Each row is followed by its group and then its class within the group.
[ -5.5  28.8 -20.1  -2.8  17.7  -7.3  -1.8 -28.6   3.7  45.9   0.6 -26.3
 -12.4  -7.4 -48.2 -10.4 -16.7   3.3 -13.5 -18.9  10.5 -28.8  22.3  10.8
   2.5   3.8  31.8  -7.6] : BQ > P
[ -1.7 -10.1 -25.3  -4.3  37.7  -9.0 -33.3 -27.8  -3.7  19.4  18.4 -37.6
 -24.4  -3.5 -20.8 -30.6 -36.8   8.9 -12.1 -14.0   3.3 -24.2   9.3  16.5
   8.2  14.3  14.2 -26.4] : ZG > W
[-10.8   4.7 -27.2  -3.0  37.5 -13.9 -13.5 -33.7   3.9  41.6  -5.5 -13.1
  -7.5   2.2 -42.2 -13.4 -21.1  14.1  61.1 -20.4  21.6 -26.2   7.5   5.4
  13.4  10.0   5.6  -3.6] : LP > Q
[ -8.7  -3.2 -20.2  -8.0  28.9  -2.6 -15.4 -17.4  -2.5  16.3   7.4 -10.6
 -16.4 -10.3 -17.8 -20.2 -20.2  13.5  -5.3 -16.1  15.5 -18.4   5.4   1.9
  -0.2   4.4   9.3 -10.4] : ZG > L
[-11.6  -3.3 -23.2   2.6  34.5  -6.0 -23.5 -30.4  -3.5  13.1 -56.8 -19.3
 -21.7 -10.5 -18.9 -14.0 -32.9   6.4  -2.8 -16.5  -1.4  -9.9  17.5  13.2
   8.0  11.0  10.8 -12.7] : ZG > B
[-19.1   4.7 -18.3  -3.0  36.7  -9.4 -15.2 -18.0  -5.5  25.3  -3.4 -19.7
 -15.4  -7.6 -30.2  -8.2 -14.9   0.0  -5.1 -21.4  -2.4 -26.4   6.9   2.6
   5.1  23.0   5.1 -18.6] : LP > Q
[-15.1   5.1 -13.3  -2.2  26.1  -4.7  -3.1 -41.7  13.6  39.9 -23.6  -7.5
 -13.0   7.0 -19.9  -2.5 -18.3 -11.2  -0.4 -32.1   2.0 -34.6  -0.1   9.5
  15.3  37.4  17.5  -4.0] : LP > H
[ -6.8 -10.5 -13.8  -8.9  32.1  -8.8 -11.7 -34.4 -20.1  19.3  -8.9 -31.8
 -11.5  -4.0 -37.2  -7.6 -22.3  -9.4  -9.7 -18.2   3.8 -48.5  -0.6   6.5
  16.4  26.8  19.0 -14.9] : LP > H
[-22.3  -3.0 -15.5  -6.0  21.3  -7.4  -0.9 -27.2   3.9  17.1 -10.6 -13.5
  -6.6   7.1 -35.2 -26.2 -25.2   8.5   1.9 -23.0   5.3 -33.9   5.7  16.6
   3.4  11.4   2.4  -7.0] : LP > H
[ 11.1  -3.2 -14.5  -0.4  28.6   3.5 -12.7 -27.7   1.7  16.2  -6.2 -22.5
 -22.5  10.6 -33.9 -17.0 -23.1  -1.7  -8.2 -10.7  -9.6 -22.9   2.7  12.7
  10.0  26.6  13.7 -19.7] : LP > Q
[ -7.2  18.7 -19.7  -8.5  20.3  -7.2 -17.1 -36.2   0.5  47.8   4.9 -28.6
 -31.9  -8.8 -36.9 -21.0 -20.4   1.7  -0.2 -13.9 -21.8 -35.9  21.8  22.0
   8.2  -1.1  31.5  -7.9] : BQ > T
[ -5.9  18.3 -14.2  -7.0  21.6 -13.3  -2.6 -26.8   8.5  44.1   0.1 -20.6
  -8.7  -6.1 -31.7 -11.5 -17.5   7.1 -14.6  37.4  -1.6 -28.9  20.1  16.1
   5.4   3.8  15.2  -9.0] : BQ > P
[ -3.0   6.8 -19.6  -5.6  22.2 -24.2  -2.8 -43.1  -4.3  53.6  -7.6 -26.7
 -12.0 -10.8 -36.9 -14.0 -19.4   4.6  -6.8 -14.8  13.3 -38.0  18.0  14.9
   2.1   2.6  26.9   5.7] : BQ > T
[ -2.5  24.1 -21.2   4.1  11.6  -6.1 -11.2 -27.9   4.6  57.3  -2.0 -28.9
 -23.3  -0.5 -50.4 -13.1 -13.1  13.5  -3.1 -33.3  18.0 -26.4  15.2  37.5
  -0.9   1.0  30.8   0.0] : BQ > M
[-11.3  12.3 -31.8   0.5  39.2   2.9 -25.4 -25.6  -9.2  24.2   8.6 -37.9
 -25.3 -18.0 -18.5 -16.6 -25.5  10.3   0.7 -16.4  12.0 -37.7   1.4  13.1
  -0.7   4.4  28.8 -11.6] : ZG > W
[ -9.7   3.5 -12.2  -7.3  22.3  -2.1  -9.7 -31.2 -50.7  32.7  -0.8 -20.5
 -16.7   5.3 -32.9 -16.4 -13.5   3.8  -9.7 -13.7 -14.4 -42.1  12.2  22.7
  -2.5   7.3   8.0 -16.7] : BQ > P
[ -3.2  16.9 -21.3  -5.1  32.0  -1.3 -20.4 -20.5  -3.8  23.1   2.4 -18.1
 -18.6   2.5 -34.0 -31.8 -29.8  -6.6  -4.8  -2.1   6.9 -35.7  15.1  -0.2
   1.8  13.7  18.3 -32.2] : LP > G
[ -4.5  19.0 -19.1  -0.8  26.5 -11.8 -16.5 -30.3 -12.5  48.0  -2.5 -41.6
 -19.3  -0.6 -41.8 -23.8 -30.7  -4.1   3.0 -12.1  -5.8 -24.7  13.5  20.5
  -0.3  -8.0  26.7  -9.8] : BQ > P
[-23.6  -8.7 -15.6  -4.9  48.9  -5.1 -12.1 -32.3   6.6  16.3  -0.8 -17.6
 -14.8   6.8 -31.5 -21.4 -23.6  -4.7   4.3 -11.8 -16.8 -37.9  -0.8  11.8
  -1.0  21.8  16.3 -20.5] : LP > H
[ 10.0   1.9 -18.1  -9.9   6.8  -4.8 -13.5 -42.7   0.2  19.5   4.1 -22.3
  -8.1  -5.6 -41.2 -30.7 -13.9   8.8  -3.2  -6.7   1.8 -25.7  22.4  18.5
  -0.9   2.7  12.7 -22.0] : BQ > M
[ -8.9  11.7 -21.2  -7.4  24.3 -19.1  -6.1  -8.6   1.1  28.9  -2.8 -30.0
 -11.3   7.1 -47.3 -25.1 -16.1   1.4   0.0 -14.0  11.6 -23.6  -2.0   6.0
  -7.4  -9.2   2.6  -3.9] : LP > H
[  8.3  25.2 -19.5  -6.8  18.7  -6.1 -17.1 -24.9  -7.0  28.4   6.5 -37.1
 -17.5   2.8 -38.1 -25.2 -25.1   7.3   3.3  -9.2  -3.6 -33.1  15.0  18.7
 -10.1 -10.5  21.9 -23.8] : BQ > P
[-16.0 -12.5 -24.5  -2.6  41.4 -11.2 -14.6 -28.3  -9.3  13.5  -1.9 -44.1
 -16.2 -24.8 -26.6 -23.4 -29.4  -0.8 -17.8 -27.4   9.3 -22.3   8.5  14.9
  18.0  10.2   0.8  10.0] : ZG > W
[ -9.7   0.0 -28.5 -10.7  32.2  -1.2 -12.8 -31.2  -7.6  16.6   4.3 -36.3
 -24.2  -9.8 -28.2 -33.1 -37.8  16.9 -10.2 -25.3   7.5 -37.0   7.9  24.1
   7.6  14.1   2.7 -20.5] : ZG > W
[ -5.9  22.8 -11.2  -7.1  11.9   3.4 -15.2 -30.6   1.4  24.9   6.2 -23.6
 -18.7   0.6 -33.1 -12.9 -19.8  -9.4  -4.8  -8.5  -7.6 -43.5  13.9  14.1
   3.6  10.0  15.8 -10.7] : BQ > P
[-19.6  31.1 -29.6  -6.6  36.1 -27.3  -3.3 -26.0  -0.9  55.3 -12.4 -38.3
 -11.5  -2.9 -32.6 -27.5 -18.9  10.3   7.7 -24.6  49.2 -39.2  -4.2  -0.8
  -9.6 -24.8  12.7  -3.3] : LP > G
[  4.5  16.0 -13.0  15.6  21.1   1.6 -11.0 -37.9  10.0  43.1  11.4 -19.4
 -12.9  -3.3 -31.6 -22.2 -19.3  -2.5   4.9  -8.9  -1.0 -27.6  14.7  30.0
   6.4   2.6  27.5 -12.0] : BQ > M
[-19.9   1.3 -14.8  -6.2  29.2  -7.8 -16.4 -26.0 -15.2  10.0  11.8 -35.7
 -22.7   7.0 -34.9 -34.0 -23.2 -19.6 -11.5  -5.4 -14.0 -34.6   6.9  16.5
   3.2  21.4  21.8 -25.9] : LP > G
[-18.8  12.9  -9.2  -6.4   9.2   2.7  -8.3 -44.2  -0.5  24.8   2.0 -25.8
 -16.8  -7.1 -26.8 -12.6 -16.6 -14.0   4.4 -12.8 -17.4 -26.9  22.5  23.4
   8.8  14.3  29.2  -4.1] : BQ > T
[ -0.6  25.9 -19.2   1.1  20.5 -14.5 -16.8 -31.9  -3.9  41.3  23.9 -34.1
 -19.2 -12.2 -22.7 -13.0 -23.7  41.3   4.9 -12.7  -0.9 -14.4  11.8  23.3
   0.8  -6.1  37.8 -11.5] : BQ > T
[ -9.0  -7.4 -17.9  -5.8  29.3   0.1  -0.6 -43.1  10.5  24.2 -15.7 -20.3
  -8.8 -13.3 -35.7 -19.2 -18.8 -12.8  -5.0 -22.4  20.4 -35.5  18.3  12.6
   9.9  21.5   2.2 -17.5] : LP > G
[-15.8   1.5 -20.7  -9.3  32.7  -5.6 -12.9 -18.5   0.3  26.4  -2.0 -29.8
 -11.3   8.8 -38.8 -17.9 -26.9   6.9  -5.1 -16.8   3.9 -49.0   6.4   7.9
   2.7  19.6   6.9 -10.3] : LP > Q
[-19.3   3.7 -18.8 -11.6  22.3  -3.7 -19.5 -35.7   3.3  31.1  -2.2 -25.7
 -13.5   7.1 -31.5 -12.9 -26.6  -9.5  -4.3 -23.7   9.6 -33.6   9.8   5.0
   2.1  24.9  17.8   3.8] : LP > G
[-11.2  18.7 -16.8  -5.8  22.5  -5.3  -4.1 -32.8 -10.1  29.2   2.7 -30.8
  -8.5  -9.0 -27.8  -4.1 -17.7  -3.6  -4.0 -14.7 -13.0 -32.9  22.6  16.4
  12.5  13.7  13.5 -12.3] : BQ > P
[  8.6   8.4 -19.7  -0.3  13.9  -5.6 -20.9 -33.7  15.7  45.9  -1.9 -12.2
  -9.4   7.3 -33.4 -10.4 -14.2   9.2   3.7 -23.2   4.0 -23.1  14.8  18.3
   7.0  -1.6  29.8  -9.8] : BQ > M
[-13.8   8.6 -23.9  18.8  32.0   0.1 -25.1 -33.9   8.2  41.8  -5.8 -26.5
 -28.3  19.2 -33.4 -14.8 -38.6  -4.1  -2.1 -14.3 -27.5 -54.3  -7.4   6.3
   5.1  21.8  43.8 -19.8] : LP > H
[  4.5  16.6  -5.5  -4.3  18.8 -11.0 -19.4 -49.2   8.7  47.5  10.7 -26.4
 -13.8  -1.7 -39.6 -22.2 -22.9  12.4   3.7 -15.5   1.6 -36.3   3.5  24.1
   4.7  -6.6  31.3 -17.9] : BQ > M
[ -3.1   6.2 -23.5   1.1  34.4 -16.2 -24.8 -27.5  -2.8  12.2   2.1 -27.9
 -21.4 -18.1 -20.4 -18.1 -25.3   1.6 -12.3 -22.9   7.0 -24.0   8.0  14.1
   5.1   7.9  10.4 -13.1] : ZG > W
[ -7.0  -9.2 -12.5  -6.6  28.5 -13.8  -5.9 -32.5  -4.0   8.9  -5.1 -15.6
 -12.8 -17.6 -23.6 -10.6 -17.6  -0.3 -18.3 -13.2   4.6 -14.7   9.4  12.7
  21.5  27.5 -16.2  -8.8] : ZG > L
[-12.8   1.6 -20.9  -5.9  28.8 -12.8 -18.1 -27.3   1.2  20.7  -7.0 -17.9
  -1.7  10.1 -36.3 -22.1 -24.4   0.4   0.5 -24.5  11.2 -20.0   2.9  -2.7
   3.3  17.5   5.1 -19.2] : LP > G
[ -8.2  30.3 -14.4   6.6  21.4 -12.3 -22.3 -35.4  10.1  57.2   8.3 -32.0
 -24.1  -5.6 -20.9   5.5 -19.2   7.1   6.4 -14.6   4.8 -42.4   8.8   9.9
   3.4  14.5  34.8   5.5] : BQ > T
[-15.1   3.6 -22.3 -17.8  23.5 -14.7 -18.8 -21.0  -7.5  11.2   1.9 -25.9
 -15.8 -15.8 -21.5 -13.8 -28.9   8.9  -4.2 -11.6   0.3 -19.5  13.2  30.6
   9.1  12.5  22.4 -13.5] : ZG > W
[-12.8   2.1 -21.0  -8.0  28.1 -11.0  -9.3 -39.4  -6.6  16.4   0.9 -14.7
 -11.7 -20.3 -12.6  -7.3 -21.4  -7.0  -1.0 -18.5  -0.9 -16.4   9.5  17.4
  12.7  16.4  15.7  -5.8] : ZG > W
[ -4.0  -8.6 -18.8   1.8  18.5  -3.7 -36.5 -11.0 -15.1  -9.8  14.9 -35.6
 -32.0 -11.4 -17.6 -28.1 -32.5   9.9  -4.6  -5.5 -17.9 -11.8   0.3  17.5
   7.4   7.4  22.2  -9.2] : ZG > W
[ 17.0  11.4 -22.2   0.4  28.9 -11.5  -5.0 -22.9  -7.3  48.2   0.3 -23.4
 -12.3  -8.1 -40.7 -18.2  -7.8   0.2 -10.1 -30.0  12.6 -26.4  26.3   9.1
   1.0   9.6  11.8 -10.6] : BQ > P
[  3.2   0.0 -19.1   3.9  19.4   3.6 -13.9 -48.3   3.0  33.1  17.0 -26.9
 -25.1  -1.0 -26.4 -19.3 -38.9  -8.9   0.4  -5.9 -23.9 -23.4   5.8  33.3
  10.1  12.3  29.5 -12.3] : BQ > M
[ -9.2 -10.6 -24.1 -10.1  35.0 -14.6 -19.5 -30.9  -5.0  10.9   7.8 -19.9
  -8.9 -20.3 -19.2 -34.3 -27.3  11.7  -9.4 -16.5  18.7 -36.0   7.1  10.4
  19.7  10.2  10.9 -31.1] : ZG > L
[-29.0  -6.1 -16.7  -6.8  45.2  -6.9 -19.7 -32.6  -4.8  25.7   3.0 -23.9
  -6.5 -21.2 -22.9 -15.8 -31.2  -1.3 -11.1 -24.7   3.8 -34.0   3.2   5.6
  -2.1  26.3  13.1   0.4] : ZG > L
[-13.6   7.1 -16.0   0.4  34.2 -17.3 -13.5 -24.0   6.5  30.8  -8.7 -25.5
  -6.9   4.7 -21.6  -3.5 -22.6  -3.9   2.7 -19.0  -4.1 -40.7  -4.8   1.0
   6.7  22.0  10.8 -17.9] : LP > H
[-23.8  -4.6 -23.3  -3.4  40.3 -10.5 -20.1 -33.3 -16.5   5.2  14.4 -30.7
 -24.1 -10.0 -29.7 -24.9 -39.7   4.0  -8.7 -14.6  -3.5 -24.5  17.0  17.3
   1.0   5.7   8.2 -17.8] : ZG > W

Each row is followed by its group and then its class within the group.
[ -7.0  10.3  -3.6  10.3 -13.6 -19.3   0.4  17.0   3.7   7.8   9.6  -2.1
  -7.8  -2.7   7.0  -2.2   3.4   6.8   2.5   3.7   3.5   7.7   3.5  -8.1
   1.4  -8.3   7.1  -4.5] : TJ > MQ
[  3.4  -4.1   1.7  -0.5 -12.5  -1.2   3.0   3.1  -2.8  10.3   1.5   1.4
 -11.5   2.4  -0.1  -4.0  -0.7  15.7  -1.2   3.1   6.4  -0.3   0.0   4.0
   0.9  15.0   9.0  12.8] : Lh > Qg
[  6.3   7.9   3.2  15.9   2.3  -5.8   5.5  18.0   7.8  -2.8  -6.8  -3.4
  -1.9  -3.7 -15.9   2.7   0.4  -6.1  -0.4  -3.0  -4.0   1.9   8.1  -4.3
  -1.3 -19.2  -9.3  -7.3] : TJ > ZZ
[-11.8  -1.7  -2.3  -6.8  -4.6  -6.0   4.2   1.1   2.2 -10.4   0.8  -2.3
  -2.4   1.1  -6.9   5.1  -4.2  15.0  -1.7 -11.6   7.5  -4.4  -5.4   2.3
   6.0  11.4  13.3  22.2] : BS > CH
[  3.6  -2.4   1.6  10.7 -10.1  -1.4   2.2   6.8   4.6  14.2  -5.8  -1.0
 -13.0   3.7  -1.3   5.0  -1.9  19.0   2.1   0.5   6.4   1.0   0.6   2.9
  -2.1  14.3   6.3   2.0] : Lh > Qg
[  1.7  12.3   2.5  19.9  -5.5  -3.4   1.8  15.3  -3.0   1.0   5.7   0.5
  -4.7   0.4   4.7  -6.1   2.3   0.6  -0.6   5.0  -1.1   2.2   8.0 -10.1
   1.4  -6.1   1.9  -8.0] : TJ > MQ
[ 13.4  -0.8   1.4  14.1  -7.1   4.8   4.0  11.0 -11.3  -6.0   9.1   1.5
  -4.5  -1.1  -8.4  -4.5   0.2   1.1  -6.6  -2.4  -3.8  -4.8   4.9  -0.5
   4.1   2.4   3.7   2.8] : Qp > ZT
[ -7.2   0.1   1.4  -5.9 -10.8  -6.3  -2.5   5.5   0.6  16.8   1.2  -0.9
 -12.0   2.7   4.3  -2.1  -1.3  22.1  -0.8   0.7   9.0   3.1   4.2  -2.6
  -0.5  10.9   9.5   3.8] : Lh > Qg
[  4.5   3.6   2.9  -0.3 -12.3 -11.7   3.2   7.0  -2.8   3.7  -9.7  -0.1
  -1.1  -0.8  10.6   7.6   0.2  18.5   0.0 -11.1  12.5   3.2   1.1   9.2
  -1.3  -2.2  -3.1  -2.1] : Lh > Qt
[  6.2   6.4   5.6  10.9 -12.2  -7.6   3.1   8.2   3.7  11.6  -1.1  -0.4
  -9.5   2.2   4.9  -2.1   5.2   9.1   3.6  -1.0   6.9   3.8   3.5   2.6
  -0.7   0.3   4.8   6.6] : Lh > Qg
